Read these off the array that follows. Rows and columns are numbered from 1.
1) Which number is the entry in row 1 and column 3?
2) Which number is the entry directly above the largest entry?
3) Which number is the entry directly below the smallest entry?
4) Which number is the entry just left of the smallest entry?
5) Which number is the entry directly below 17?
6) Which number is the entry just left of 29?
7) Which number is the entry just right of the largest entry?
8) Which number is the top-right entry?
[[-15 -15  16  18  21 -26 -10 -16  13]
 [ 12  11 -10   0  -1  -1  -8 -18  13]
 [-31 -31  33  29  34 -42 -14 -19  14]
 [ 23  22 -23 -16 -20  24  10  15 -12]
 [ 28  28 -29 -22 -28  33   9  16 -11]
 [ -3  -3   4   2   3  -5  -1  -8   3]
 [ -8  -8   9   1   1  -2   7   9  -8]
 [  2   1  -1   7   9 -10  -8 -17  11]
 [-23 -23  24  14  17 -20  -8 -13   9]
 [-11 -10  10   3   3  -1   4  16 -11]]
1) 16
2) -1
3) 24
4) 34
5) 3
6) 33
7) -42
8) 13

Questions about the matrix below. Indices start at 1.
1) Which number is the entry at row 1, column 1?
2) Which number is the bottom-left entry?
3) Which number is the entry in row 3 and column 1?
4) Which number is the bottom-right entry?
5) Which number is the top-right entry?
6) Which number is the top entry of the column that holds the smallest entry?
[[ 13  -6  25 -24 -41  -5  15  -5 -10  26  -2  29   4   0]
 [ 18  -5  24 -22 -37  -3   3  -5  -8  15  -7  26   4   4]
 [  7   6  12 -17 -16  -2   1   1  -2   8   2  -6   5   3]
 [ 18   5  37 -15 -37   1   6  17  -9  18   6 -13   4  13]
 [ 14  -3  24 -13 -27  -4  -1   6   1  10   5  18   9   1]
 [ 16  -6  27 -22 -36  -2   3  -4  -8  14  -6  27   4   5]
 [ 18  -1  26 -15 -27   2  -1   5   2  11   0  13   8   4]
 [  6   7  10 -16 -15  -2   1   2  -3   7   2  -6   6   3]
 [  6   6  12 -18 -13  -1   0   0  -1   7   3  -3   5   3]
 [ 13  -5  28 -23 -39  -5   8  -6  -7  22  -4  29   5   1]
 [  9  -1  22  -8 -25 -10  -1   8   3  10  11  22  15  -2]
 [ 16   4  24 -17 -25   0   1   5  -3  11   2  -2   6   7]
 [ 19   0  14 -23 -44  -4  -1  -7 -13  15 -11  25   2   0]
 [ 19  -3  19 -24 -39  -3   2  -5  -8  15 -10  27   4   3]]
1) 13
2) 19
3) 7
4) 3
5) 0
6) -41

A =
[[0.091, 0.083, 0.077, -0.152],
 [0.132, -0.112, 0.129, -0.016],
 [-0.084, -0.029, -0.058, 0.185],
 [0.011, -0.043, 0.012, 0.014],
 [-0.024, -0.113, -0.013, 0.245],
 [0.000, 0.193, 0.009, -0.133],
 [-0.008, 0.219, 0.003, -0.129],
 [0.113, -0.023, 0.101, -0.065],
 [-0.116, 0.131, -0.086, 0.124],
 [0.171, -0.230, 0.154, -0.013]]
Report the largest entry in the first row.
Answer: 0.091
The fifth entry from the end, reading row by row: 0.124
Report the entry in the top-right corner.
Answer: -0.152
Report the smallest entry.
Answer: -0.230
The largest entry in the first column -> 0.171
Report the bottom-right entry.
Answer: -0.013
Report the entry directly below 0.193.
Answer: 0.219
Report the entry directly below -0.043.
Answer: -0.113
The entry just right of -0.230 is 0.154
The entry directly above 0.000 is -0.024
The entry directly below the largest entry: -0.133
The top entry of the column that holds the smallest entry: 0.083
Report the 3rd entry on the main diagonal.
Answer: -0.058
Report the entry directly above 0.101.
Answer: 0.003
The third entry, reading row by row -> 0.077
The entry directly above -0.086: 0.101
The entry directly below -0.133: -0.129
The entry just left of 0.009: 0.193
The entry directly above 0.171: -0.116
The entry just left of 0.219: -0.008
Report the second entry on the diagonal from the top-right corner.
Answer: 0.129
Report the entry just left of -0.058.
Answer: -0.029
Report the entry just left of -0.029.
Answer: -0.084
The last entry of the largest entry's row: 0.245
Report the entry just right of -0.058.
Answer: 0.185
The entry directly below 0.185 -> 0.014

[[ 12  10  14   9   6   1 -11   5  -6  11   5]
 [  4  36  21  18 -11 -20  -6  20 -22  -4  26]
 [ 27 -19 -24 -17   6  16 -19 -28  24  10 -21]
 [ 20  -8 -43 -38  -3  13 -23 -16  -4  11 -20]]
Indices start at 1.
The entry at row 2, column 3? 21
The entry just left of the smallest entry? -8
The largest entry is 36
The top entry of the column that holds the largest entry? 10
The top-left entry? 12
The entry in row 2 and column 1 is 4
The entry directly below -17? -38
The bottom-left entry? 20
The entry in row 1 and column 3? 14
The bottom-right entry? -20
The entry just right of -22 is -4
The entry directly below -28 -> -16
The entry in row 3 and column 1 -> 27
The entry just left of -28 is -19
The entry directly below 9? 18
The entry directly above the smallest entry: -24
The entry just right of -24? -17
The entry just right of -8 is -43
